Below is a small trained network, with its code and all its weights. Each question gives an input and a target symbol and asks what happens when units are switched off, that is, made to give their printed mean instead of their output.

import numpy as np


def w(rows, s, z=0):
    codes = np.array(rows[::2]) - 128.0
    scale = np.full(codes.shape[1], s)
    scale[-1] = z or s
    return codes * scale


def norm(h):
    return h / np.sqrt((h * h).mean(-1, keepdims=True) + 1e-5)


def f(y):
    return np.maximum(y, 0)


def softmax(a):
    e = np.exp(a - a.max(-1, keepdims=True))
    return e / e.sum(-1, keepdims=True)


def log_softmax(a):
    a = a - a.max(-1, keepdims=True)
    return a - np.log(np.exp(a).sum(-1, keepdims=True))


def net(x, mask):
    ids = ['ΠΦαβγδεηθμψ'.index(c) for c in x.split()]
    T = len(ids)
    res = E[ids] + P[:T]
    u = 0
    for l in range(2):
        r = norm(res)
        for j in range(3):
            rows = slice(2 * j, 2 * j + 2)
            q, k, v = (r @ M[l][rows].T for M in (Q, K, V))
            z = softmax(np.where(np.tri(T) > 0, q @ k.T / 2**0.5, -1e9)) @ v
            o = O[l][rows]
            res = res + np.where(mask[u + j], z, o[:, -1]) @ o[:, :-1]
        u += 3
        y = f(norm(res) @ A[l][:, :-1].T + A[l][:, -1])
        res = res + np.where(mask[u : u + 16], y, B[l][:, -1]) @ B[l][:, :-1]
        u += 16
    return log_softmax(norm(res)[-1] @ U[:, :-1].T + U[:, -1])


Q, K, V, O, A, B = {}, {}, {}, {}, {}, {}
E = w([
[23,134,38,131,143],'Π',
[168,151,158,116,186],'Φ',
[98,156,143,95,124],'α',
[188,115,104,47,136],'β',
[132,173,209,28,136],'γ',
[109,131,177,117,179],'δ',
[229,162,98,67,153],'ε',
[89,82,189,117,214],'η',
[125,150,8,90,180],'θ',
[127,186,45,53,52],'μ',
[5,128,75,19,224],'ψ',
],0.015)
P = w([
[131,102,98,225,136],'0',
[224,138,172,5,180],'1',
[199,149,88,87,247],'2',
[255,169,212,41,193],'3',
[134,108,160,68,112],'4',
[81,113,146,118,124],'5',
[71,105,102,150,167],'6',
[119,88,112,138,171],'7',
[105,123,82,177,192],'8',
[148,114,167,115,101],'9',
[118,118,119,201,186],'10',
[110,121,177,195,129],'11',
[60,131,103,194,151],'12',
[147,128,158,109,119],'13',
],0.0071)
Q[0] = w([
[67,107,77,85,130],'0.h1',
[153,233,190,181,61],'0.h1',
[49,47,151,141,101],'0.h2',
[195,130,102,109,224],'0.h2',
[82,186,132,172,185],'0.h3',
[119,255,129,56,194],'0.h3',
],0.008)
K[0] = w([
[155,2,110,153,219],'0.h1',
[66,173,240,62,110],'0.h1',
[91,93,202,186,167],'0.h2',
[92,59,120,159,116],'0.h2',
[187,162,16,127,75],'0.h3',
[177,157,123,187,92],'0.h3',
],0.0086)
V[0] = w([
[140,203,82,29,40],'0.h1',
[44,181,156,247,144],'0.h1',
[228,121,17,146,144],'0.h2',
[113,2,79,164,90],'0.h2',
[199,68,67,144,19],'0.h3',
[176,52,144,195,144],'0.h3',
],0.0074)
O[0] = w([
[108,109,166,183,62,165],'0.h1',
[122,114,144,181,53,29],'0.h1',
[89,81,125,61,99,141],'0.h2',
[2,110,165,146,150,13],'0.h2',
[119,54,67,36,189,38],'0.h3',
[13,88,97,155,132,2],'0.h3',
],0.0091,0.0041)
A[0] = w([
[106,74,90,103,220,197],'0.n1',
[87,70,144,130,86,129],'0.n2',
[80,80,66,171,131,116],'0.n3',
[116,199,143,113,105,223],'0.n4',
[177,216,160,26,82,92],'0.n5',
[7,70,95,175,110,61],'0.n6',
[124,68,254,127,186,131],'0.n7',
[102,154,210,114,148,153],'0.n8',
[221,128,130,71,187,192],'0.n9',
[85,151,91,126,87,188],'0.n10',
[38,144,199,154,163,217],'0.n11',
[66,119,68,142,80,137],'0.n12',
[206,96,186,160,174,139],'0.n13',
[192,44,129,187,92,255],'0.n14',
[172,149,190,93,103,228],'0.n15',
[186,109,142,153,86,37],'0.n16',
],0.0096,0.0014)
B[0] = w([
[187,149,151,108,105,168],'0.n1',
[91,90,189,187,97,129],'0.n2',
[199,38,118,107,165,135],'0.n3',
[144,72,75,100,145,174],'0.n4',
[130,162,127,172,151,249],'0.n5',
[190,152,219,139,116,132],'0.n6',
[230,168,20,81,171,169],'0.n7',
[97,127,60,124,122,160],'0.n8',
[102,89,110,178,71,242],'0.n9',
[156,163,94,120,111,146],'0.n10',
[92,155,116,109,166,143],'0.n11',
[145,151,90,176,141,139],'0.n12',
[91,135,93,161,59,183],'0.n13',
[86,164,137,38,172,136],'0.n14',
[143,117,1,124,227,198],'0.n15',
[113,59,137,132,217,144],'0.n16',
],0.0063,0.012)
Q[1] = w([
[164,113,134,109,123],'1.h1',
[142,38,126,147,157],'1.h1',
[105,33,213,120,144],'1.h2',
[101,124,107,90,126],'1.h2',
[148,108,146,66,127],'1.h3',
[54,24,253,127,97],'1.h3',
],0.014)
K[1] = w([
[6,109,128,105,106],'1.h1',
[161,197,116,136,61],'1.h1',
[142,134,4,84,130],'1.h2',
[104,85,144,254,144],'1.h2',
[189,97,24,123,109],'1.h3',
[221,115,133,71,207],'1.h3',
],0.0099)
V[1] = w([
[98,103,190,191,166],'1.h1',
[121,120,158,75,247],'1.h1',
[165,120,212,188,103],'1.h2',
[252,175,98,145,74],'1.h2',
[159,54,123,130,138],'1.h3',
[63,61,169,164,88],'1.h3',
],0.015)
O[1] = w([
[216,154,132,149,154,4],'1.h1',
[116,17,79,207,198,143],'1.h1',
[162,158,185,127,178,97],'1.h2',
[109,135,185,161,70,234],'1.h2',
[156,12,236,121,120,89],'1.h3',
[139,121,157,17,172,41],'1.h3',
],0.011,0.012)
A[1] = w([
[115,103,89,48,187,83],'1.n1',
[104,77,123,122,162,64],'1.n2',
[105,114,66,155,88,158],'1.n3',
[102,155,63,155,133,167],'1.n4',
[143,112,171,143,152,254],'1.n5',
[178,140,110,186,192,150],'1.n6',
[108,138,74,138,109,145],'1.n7',
[134,106,108,241,150,97],'1.n8',
[172,135,115,59,180,128],'1.n9',
[38,187,108,140,168,92],'1.n10',
[127,6,108,185,163,195],'1.n11',
[141,150,78,118,128,202],'1.n12',
[77,84,149,133,124,188],'1.n13',
[108,111,69,102,153,78],'1.n14',
[104,103,100,72,143,106],'1.n15',
[152,105,154,172,132,95],'1.n16',
],0.014,0.0023)
B[1] = w([
[160,58,113,184,120,148],'1.n1',
[163,93,180,32,144,139],'1.n2',
[117,183,143,125,220,254],'1.n3',
[33,114,174,99,172,246],'1.n4',
[165,209,134,144,215,132],'1.n5',
[91,158,109,138,178,173],'1.n6',
[73,167,124,3,109,224],'1.n7',
[94,187,135,156,93,214],'1.n8',
[158,44,37,127,23,147],'1.n9',
[110,199,183,62,217,202],'1.n10',
[132,136,200,197,165,189],'1.n11',
[77,7,150,16,82,192],'1.n12',
[105,104,106,157,220,163],'1.n13',
[159,139,183,162,135,173],'1.n14',
[182,78,113,183,136,147],'1.n15',
[169,141,92,216,129,135],'1.n16',
],0.0055,0.012)
U = w([
[170,170,215,125,125,73],'Π',
[191,147,158,218,82,78],'Φ',
[205,74,129,134,152,229],'α',
[102,95,171,78,89,144],'β',
[166,171,99,105,171,156],'γ',
[163,101,80,221,190,100],'δ',
[163,94,109,208,98,150],'ε',
[157,137,60,222,241,1],'η',
[81,43,151,117,78,103],'θ',
[150,158,2,122,65,183],'μ',
[109,78,124,178,182,116],'ψ',
],0.0099,0.004)

Each question gives the input, a string of symbols that net reads in full, and the target symbol t.
The units are the heads (2 rows each of Q, K, V and O) and the neurons (one row each of A and B). Each row of codes is followed by its name. A weight is (code - 128) times the scale printed after its matrix; where a second scale follows, it is the last column's (O, A, B and U).
mask holds one flag per unit, layer by layer, with each layer's heads first. A switched-off unit (its flag False) gives its mean, the last column of its rows in O or B, instead of its output. The means were averaged over made-up inputs and are rounded, as every weight is.
A unit's drop is (log p(t) with every unit on - log p(t) with that unit switched off) / (log p(t) with every unit on - log p(t) with every unit switched off).
The circuit of an input: a set's keep is (log p(t) with only the set's units on - log p(t) with every unit switched off) / (log p(t) with every unit on - log p(t) with every unit switched off). Starting from the 12 units with the biggest drops (on a tie, the unit counted first), units are removed one at a time, each time the one whose removal leaves the highest keep (on an exact tie, the one counted first), for as long as the keep stays at least 0.8.
circuit, biggest first: the units of the circuit, biggest drop first
unit that matters most: the unit with the biggest drop
k most important neurons: the k neurons with the biggest drops, biggest first
k most important neurons of layer l: the k neurons of layer l with the biggest drops, biggest first
heads that matter: for each layer, one digit per head in row order, 1 if its drop is at least 0.15 and else 0, layers parted by /
input Π δ ψ ψ θ β η ε θ α γ γ, target α: heads that matter => 110 / 001
input Π η Π γ δ, target α: 2 most important neurons of layer 0 => (0.n3, 0.n7)
input Π θ β μ μ μ δ β δ γ ψ η, target α: unit that matters most => 0.h2
input μ μ μ β Π, target θ: circuit, biggest first => (0.h3, 1.h3, 0.h2, 0.h1)
input η β γ Π Π, target η: heads that matter => 111 / 110
input μ θ Φ ε μ μ γ β θ ψ β, target θ: circuit, biggest first => (0.h2, 0.h3, 0.h1, 1.h3)
input η ε α ψ θ, target η: circuit, biggest first => (1.h1, 0.h3, 1.h2)
input Π Π α γ γ Π γ Φ Φ α, target α: 4 most important neurons => (0.n6, 0.n15, 0.n3, 0.n2)
input μ Π θ θ Φ, target θ: heads that matter => 111 / 011
input ψ η μ μ δ η μ γ, target μ: heads that matter => 001 / 011
input μ γ γ θ η β μ Φ α, target θ: heads that matter => 111 / 011
input Π Φ θ μ Π, target α: heads that matter => 010 / 011
input ψ ε μ μ μ ψ δ, target μ: heads that matter => 001 / 011
input δ δ μ δ Π Π β θ δ, target γ: circuit, biggest first => (0.h3, 1.h3, 1.h1)
input μ μ δ ψ Π Φ δ μ ε Π Π δ μ δ, target μ: circuit, biggest first => (0.n7, 1.h2)
input δ δ η γ Π ε δ μ θ μ η, target γ: circuit, biggest first => (0.h3, 0.n7, 1.h1)
input Π μ μ θ μ Π γ β, target α: unit that matters most => 0.h2
input Π Π θ μ θ Π ψ μ δ δ δ μ ε ε, target α: 3 most important neurons of layer 0 => (0.n3, 0.n6, 0.n15)
input η ψ ψ ε δ η, target η: circuit, biggest first => (1.h1, 0.n7)
input δ δ γ δ α μ Π, target γ: circuit, biggest first => (0.h3, 1.h2, 1.h3, 1.h1)
input ψ δ α μ ε η, target μ: heads that matter => 001 / 001
input Φ Π μ Π, target β: 3 most important neurons of layer 0 => (0.n15, 0.n7, 0.n13)
input η γ ψ α ψ μ, target η: most important neuron of layer 0 => (0.n15)
input γ μ β γ, target Φ: circuit, biggest first => (1.h2, 1.h3)
input δ μ Π γ, target μ: 3 most important neurons of layer 1 => (1.n9, 1.n3, 1.n11)
input Π μ η ε δ θ Φ α θ Π α, target α: 2 most important neurons of layer 0 => (0.n3, 0.n6)
input μ δ δ, target θ: 2 most important neurons => (0.n13, 0.n9)
